Below are the code and all the weights of a small trained network. Each question names an input and a class and asks about switching units off, where a switched-off unit gives its printed mean instead of its output.

import numpy as np


def w(rows, s, z=0):
    codes = np.array(rows[::2]) - 128.0
    scale = np.full(codes.shape[1], s)
    scale[-1] = z or s
    return codes * scale


def f(y):
    return np.maximum(y, 0)


def log_softmax(a):
    a = a - a.max(-1, keepdims=True)
    return a - np.log(np.exp(a).sum(-1, keepdims=True))


def net(x, mask):
    res = np.array(x, float).reshape(1, 8) / 4 @ E
    y = f(res @ A[0][:, :-1].T + A[0][:, -1])
    res = res + np.where(mask, y, B[0][:, -1]) @ B[0][:, :-1]
    return log_softmax(res[-1] @ U[:, :-1].T + U[:, -1])


A, B = {}, {}
E = w([
[140,152,117,144,158,99,131,157],'x0',
[124,99,108,59,248,155,72,127],'x1',
[119,142,125,134,133,135,125,122],'x2',
[154,85,175,215,137,51,16,83],'x3',
[141,108,127,131,126,100,135,156],'x4',
[51,100,58,181,141,148,149,47],'x5',
[63,187,85,48,81,49,66,152],'x6',
[81,197,190,97,200,43,254,30],'x7',
],0.0094)
A[0] = w([
[63,146,244,101,189,39,204,64,74],'neuron 1',
[71,87,17,207,164,132,160,98,150],'neuron 2',
[89,142,96,108,145,169,223,173,74],'neuron 3',
[119,86,87,203,108,51,10,100,49],'neuron 4',
[176,165,155,203,60,155,169,93,169],'neuron 5',
[152,66,126,24,209,89,107,141,115],'neuron 6',
[14,172,137,64,82,58,74,113,2],'neuron 7',
[74,112,101,184,137,75,81,34,161],'neuron 8',
[211,63,172,193,191,205,221,87,54],'neuron 9',
[111,136,155,154,57,70,181,134,132],'neuron 10',
[105,68,134,87,254,156,106,98,78],'neuron 11',
[74,137,82,103,137,154,184,150,115],'neuron 12',
[193,195,250,94,137,147,96,165,200],'neuron 13',
[131,112,225,178,148,43,42,65,60],'neuron 14',
[106,153,17,66,85,185,176,191,91],'neuron 15',
[131,126,200,144,161,88,72,98,68],'neuron 16',
[38,149,73,42,42,17,67,143,74],'neuron 17',
],0.0083,0.004)
B[0] = w([
[40,36,173,149,132,211,14,220,254],'neuron 1',
[162,146,65,216,94,220,129,199,202],'neuron 2',
[128,129,209,120,110,113,159,119,194],'neuron 3',
[152,117,193,52,122,161,144,138,203],'neuron 4',
[53,116,63,110,118,76,79,88,204],'neuron 5',
[135,203,84,132,11,95,145,126,190],'neuron 6',
[185,128,88,104,220,85,124,102,192],'neuron 7',
[120,151,128,106,133,147,209,188,202],'neuron 8',
[172,97,98,75,221,26,110,97,229],'neuron 9',
[106,237,35,92,55,116,89,105,187],'neuron 10',
[61,207,77,152,50,50,78,90,194],'neuron 11',
[121,111,220,151,73,131,199,124,184],'neuron 12',
[127,101,52,254,122,138,180,188,204],'neuron 13',
[149,187,209,46,116,172,207,126,208],'neuron 14',
[162,100,212,72,125,127,144,125,218],'neuron 15',
[171,151,126,87,118,134,167,141,173],'neuron 16',
[160,55,60,127,202,89,135,126,221],'neuron 17',
],0.0083,0.013)
U = w([
[89,23,155,106,112,197,57,182,148],'0',
[148,141,232,67,123,151,254,81,57],'1',
[139,60,85,102,223,74,158,36,126],'2',
[75,183,60,109,23,84,123,54,62],'3',
[105,106,101,152,115,171,177,165,255],'4',
],0.01,0.0037)

Each question gives the input, the list of numbers given to net, and the class t.
The units are the neurons (one row each of A and B). Each row of codes is followed by its name. A weight is (code - 128) times the scale printed after its matrix; where a second scale follows, it is the last column's (A, B and U).
mask holds one flag per neuron, in row order. A switched-off neuron (its flag False) gives its mean, the last column of its row in B, instead of its output. The means were averaged over made-up inputs and are rounded, as every weight is.
A unit's drop is (log p(t) with every unit on - log p(t) with that unit switched off) / (log p(t) with every unit on - log p(t) with every unit switched off).
The circuit of an input: a set's keep is (log p(t) with only the set's units on - log p(t) with every unit switched off) / (log p(t) with every unit on - log p(t) with every unit switched off). Starting from the 12 units with the biggest drops (on a tie, the unit counted first), units are removed one at a time, each time the one whose removal leaves the highest keep (on an exact tie, the one counted first), for as long as the keep stays at least 0.8.
units of the circuit, in order: the units of the circuit, biggest drop first
unit that matters most: the unit with the biggest drop
k most important neurons: the k neurons with the biggest drops, biggest first
drop when u is switched off: that unit's drop, to one decimal
input [6,1,-7,2,8,-4,5,6], class 0: 2 most important neurons => (neuron 1; neuron 9)
input [3,-6,-5,4,-5,-1,-5,5], class 3: 4 most important neurons => (neuron 10; neuron 5; neuron 17; neuron 15)
input [3,4,7,-5,-7,3,8,2], class 2: unit that matters most => neuron 17
input [8,4,0,3,3,-6,6,-2], class 2: 4 most important neurons => (neuron 17; neuron 1; neuron 2; neuron 7)
input [-3,-8,0,-7,3,-2,0,7], class 3: 4 most important neurons => (neuron 10; neuron 5; neuron 14; neuron 4)
input [-1,-7,4,-5,-3,-6,-2,0], class 3: 2 most important neurons => (neuron 5; neuron 10)
input [1,8,-8,-2,-5,3,3,-5], class 3: 3 most important neurons => (neuron 1; neuron 11; neuron 6)
input [-4,7,1,-1,7,4,8,-5], class 2: 2 most important neurons => (neuron 17; neuron 1)
input [-1,4,-8,0,-4,-8,-5,6], class 4: 2 most important neurons => (neuron 13; neuron 6)
input [8,6,7,-2,5,-7,6,-6], class 4: 2 most important neurons => (neuron 1; neuron 6)
input [-2,1,6,-7,7,7,4,2], class 1: 2 most important neurons => (neuron 15; neuron 12)
input [-3,7,5,8,7,-3,7,2], class 1: 2 most important neurons => (neuron 14; neuron 4)
input [2,-6,-4,-1,1,-4,-8,-6], class 2: units of the circuit, in order => (neuron 9; neuron 1)
input [0,1,-8,-6,-6,-2,5,0], class 1: units of the circuit, in order => (neuron 15)
input [-2,4,-5,5,3,-8,-3,-2], class 4: 2 most important neurons => (neuron 13; neuron 15)
input [6,7,-4,-5,5,-8,1,-6], class 4: 3 most important neurons => (neuron 1; neuron 13; neuron 6)
input [-8,-8,-7,6,1,-5,-1,6], class 3: 2 most important neurons => (neuron 10; neuron 5)
input [2,0,-3,2,7,-8,-1,-1], class 4: 2 most important neurons => (neuron 13; neuron 1)
input [-5,0,6,4,-7,8,7,-5], class 4: drop when neuron 16 is switched off => 0.0
input [-1,4,7,8,-1,-1,1,3], class 1: unit that matters most => neuron 14
input [1,6,-5,8,1,-8,-3,-1], class 1: drop when neuron 14 is switched off => 0.5
input [0,-2,0,5,5,-5,-7,1], class 2: drop when neuron 5 is switched off => 0.1
input [-5,5,1,2,-5,7,0,8], class 0: drop when neuron 1 is switched off => 1.3
